M = [143, 129, 135, 129, 143, 157, 149]
M[0] => 143
M[6] => 149
M[1] => 129

data = [119 105 145 133 129 136 129 140 130 131 132 136 129 112 126]
data[0] = 119
data[4] = 129
data[13] = 112
data[5] = 136
data[9] = 131

A =
152	148	122	124	137	129	145	139	133	119	130	120	115	133	120
127	136	106	133	155	131	129	114	120	121	143	108	129	136	130
Rows and columns are counted from 0.
(0, 0) -> 152
(1, 4) -> 155
(0, 11) -> 120
(1, 6) -> 129
(0, 9) -> 119
(0, 3) -> 124
(0, 1) -> 148
(0, 6) -> 145

m =
[[132 114 132 124 127 124 132 116 130 131]
 [123 120 135 120 128 129 133 133 133 137]
 [127 129 130 133 126 123 129 116 132 132]
 [139 131 137 129 130 124 129 136 123 140]
 [137 137 135 125 127 124 120 130 133 132]
 [133 122 124 128 128 131 122 119 116 131]
 [142 149 127 130 127 135 117 136 125 131]
 [134 134 137 122 128 127 132 143 136 139]
 [131 130 130 132 129 128 134 127 124 125]
 [133 134 128 135 134 127 130 120 127 141]
 [133 135 137 129 131 123 117 144 135 134]]
m[0][0] => 132
m[10][2] => 137
m[0][3] => 124
m[10] => [133, 135, 137, 129, 131, 123, 117, 144, 135, 134]
m[1][5] => 129
m[9][9] => 141
m[4][3] => 125
m[3][5] => 124
m[7][3] => 122
m[4][5] => 124
m[8][4] => 129
m[3][1] => 131
m[:, 1] => [114, 120, 129, 131, 137, 122, 149, 134, 130, 134, 135]
m[5][5] => 131
m[6][1] => 149
m[9][6] => 130
m[7][8] => 136
m[1][8] => 133
m[3][3] => 129
m[9][4] => 134
m[0][8] => 130
m[3][6] => 129
m[9][7] => 120
m[10][6] => 117
m[:, 4] => [127, 128, 126, 130, 127, 128, 127, 128, 129, 134, 131]
m[4][7] => 130
m[5][3] => 128
m[1][6] => 133
m[5][1] => 122
m[:, 0] => [132, 123, 127, 139, 137, 133, 142, 134, 131, 133, 133]
m[6][6] => 117
m[6][5] => 135
m[5][4] => 128
m[2][6] => 129

W =
[[143 145 110 141 121]
 [148 150 111 154 100]
 [148 146 108 145 117]
 [148 150 111 154 100]
 [144 147 110 142 120]
 [126 142 116 129 130]
 [143 146 110 141 121]
 [130 138 114 130 130]
 [135 147 112 140 117]
 [139 148 111 145 112]
 [126 138 115 128 132]
 [138 143 112 136 125]
 [140 147 111 146 111]
 [132 143 112 136 122]
 [137 144 110 142 116]
 [129 140 113 133 127]]
W[0][0] -> 143
W[11][0] -> 138
W[2][3] -> 145
W[13][1] -> 143
W[10][3] -> 128
W[12][2] -> 111
W[:, 1] -> [145, 150, 146, 150, 147, 142, 146, 138, 147, 148, 138, 143, 147, 143, 144, 140]
W[10][4] -> 132
W[4][4] -> 120
W[11] -> [138, 143, 112, 136, 125]
W[14][2] -> 110
W[3][0] -> 148
W[10][2] -> 115
W[0][3] -> 141
W[8][1] -> 147
W[15] -> [129, 140, 113, 133, 127]
W[:, 3] -> [141, 154, 145, 154, 142, 129, 141, 130, 140, 145, 128, 136, 146, 136, 142, 133]
W[8] -> [135, 147, 112, 140, 117]
W[3] -> [148, 150, 111, 154, 100]
W[4] -> [144, 147, 110, 142, 120]
W[7][3] -> 130
W[:, 2] -> [110, 111, 108, 111, 110, 116, 110, 114, 112, 111, 115, 112, 111, 112, 110, 113]
W[1] -> [148, 150, 111, 154, 100]
W[4][1] -> 147
W[1][0] -> 148
W[7][2] -> 114
W[11][2] -> 112
W[14][1] -> 144
W[9][3] -> 145
W[12][3] -> 146

B =
[[130 137 132 137 132]
 [118 137 138 142 143]
 [121 138 137 138 135]
 [131 123 121 148 147]
 [100 106 108 127 129]
 [107 133 139 140 144]
 [144 155 146 141 132]
 [144 141 134 147 140]
 [122 133 129 132 128]
 [133 144 138 135 128]
 [119 139 139 138 137]
 [110 142 145 135 136]]
Indices start at 0.
row 0 col 0 = 130
row 2 col 1 = 138
row 7 col 3 = 147
row 0 col 1 = 137
row 8 col 4 = 128
row 4 col 2 = 108
row 1 col 2 = 138
row 6 col 3 = 141
row 0 col 3 = 137
row 1 col 4 = 143
row 0 col 4 = 132
row 5 col 3 = 140
row 9 col 0 = 133
row 5 col 0 = 107
row 11 col 3 = 135
row 9 col 2 = 138
row 8 col 3 = 132
row 3 col 1 = 123
row 3 col 3 = 148

grid = [115 129 118 150]
grid[0] -> 115
grid[3] -> 150
grid[2] -> 118

X =
[[143 133 154 137 100]
 [129 125 135 125 101]]
X[0][-5] => 143
X[-1][-3] => 135
X[0][-2] => 137
X[-1][1] => 125
X[-2][-4] => 133

x =
[[132, 108, 139, 130, 118, 116, 128, 113, 108, 116, 126, 130, 133, 139],
 [132, 108, 143, 126, 118, 116, 128, 112, 108, 116, 126, 130, 131, 143],
 [132, 108, 143, 129, 118, 116, 128, 113, 108, 116, 126, 130, 132, 141],
 [132, 108, 139, 130, 118, 116, 128, 113, 108, 116, 126, 130, 133, 139],
 [132, 108, 142, 130, 118, 116, 128, 113, 108, 116, 126, 131, 133, 139],
 [132, 108, 140, 130, 118, 116, 128, 113, 108, 116, 126, 130, 133, 139],
 [132, 106, 138, 130, 118, 117, 128, 113, 108, 117, 126, 122, 134, 139],
 [132, 108, 138, 130, 118, 116, 128, 113, 108, 116, 126, 125, 134, 139],
 [132, 104, 139, 130, 118, 117, 128, 113, 108, 117, 126, 120, 134, 139],
 [132, 108, 139, 130, 118, 116, 128, 113, 108, 116, 126, 129, 133, 139]]
x[0,0]: 132
x[1,-9]: 116
x[6,-14]: 132
x[9]: [132, 108, 139, 130, 118, 116, 128, 113, 108, 116, 126, 129, 133, 139]
x[7,-9]: 116
x[:, -2]: [133, 131, 132, 133, 133, 133, 134, 134, 134, 133]
x[0,-13]: 108
x[-1,3]: 130
x[-8,-2]: 132
x[:, 9]: [116, 116, 116, 116, 116, 116, 117, 116, 117, 116]
x[4]: [132, 108, 142, 130, 118, 116, 128, 113, 108, 116, 126, 131, 133, 139]
x[3,13]: 139
x[-8,4]: 118
x[-9,-11]: 126
x[4,10]: 126
x[:, 13]: [139, 143, 141, 139, 139, 139, 139, 139, 139, 139]
x[5,12]: 133
x[-5]: [132, 108, 140, 130, 118, 116, 128, 113, 108, 116, 126, 130, 133, 139]
x[8]: [132, 104, 139, 130, 118, 117, 128, 113, 108, 117, 126, 120, 134, 139]
x[4,-8]: 128
x[-2,6]: 128
x[-7]: [132, 108, 139, 130, 118, 116, 128, 113, 108, 116, 126, 130, 133, 139]
x[7]: [132, 108, 138, 130, 118, 116, 128, 113, 108, 116, 126, 125, 134, 139]
x[9,-13]: 108
x[:, 11]: [130, 130, 130, 130, 131, 130, 122, 125, 120, 129]
x[-5,-3]: 130
x[-7,9]: 116
x[1,13]: 143
x[-4,-7]: 113
x[-7,-7]: 113
x[-8,10]: 126
x[3,-13]: 108
x[0,13]: 139

a = [126 127 124 154 143 137 100]
a[-7] -> 126
a[6] -> 100
a[4] -> 143
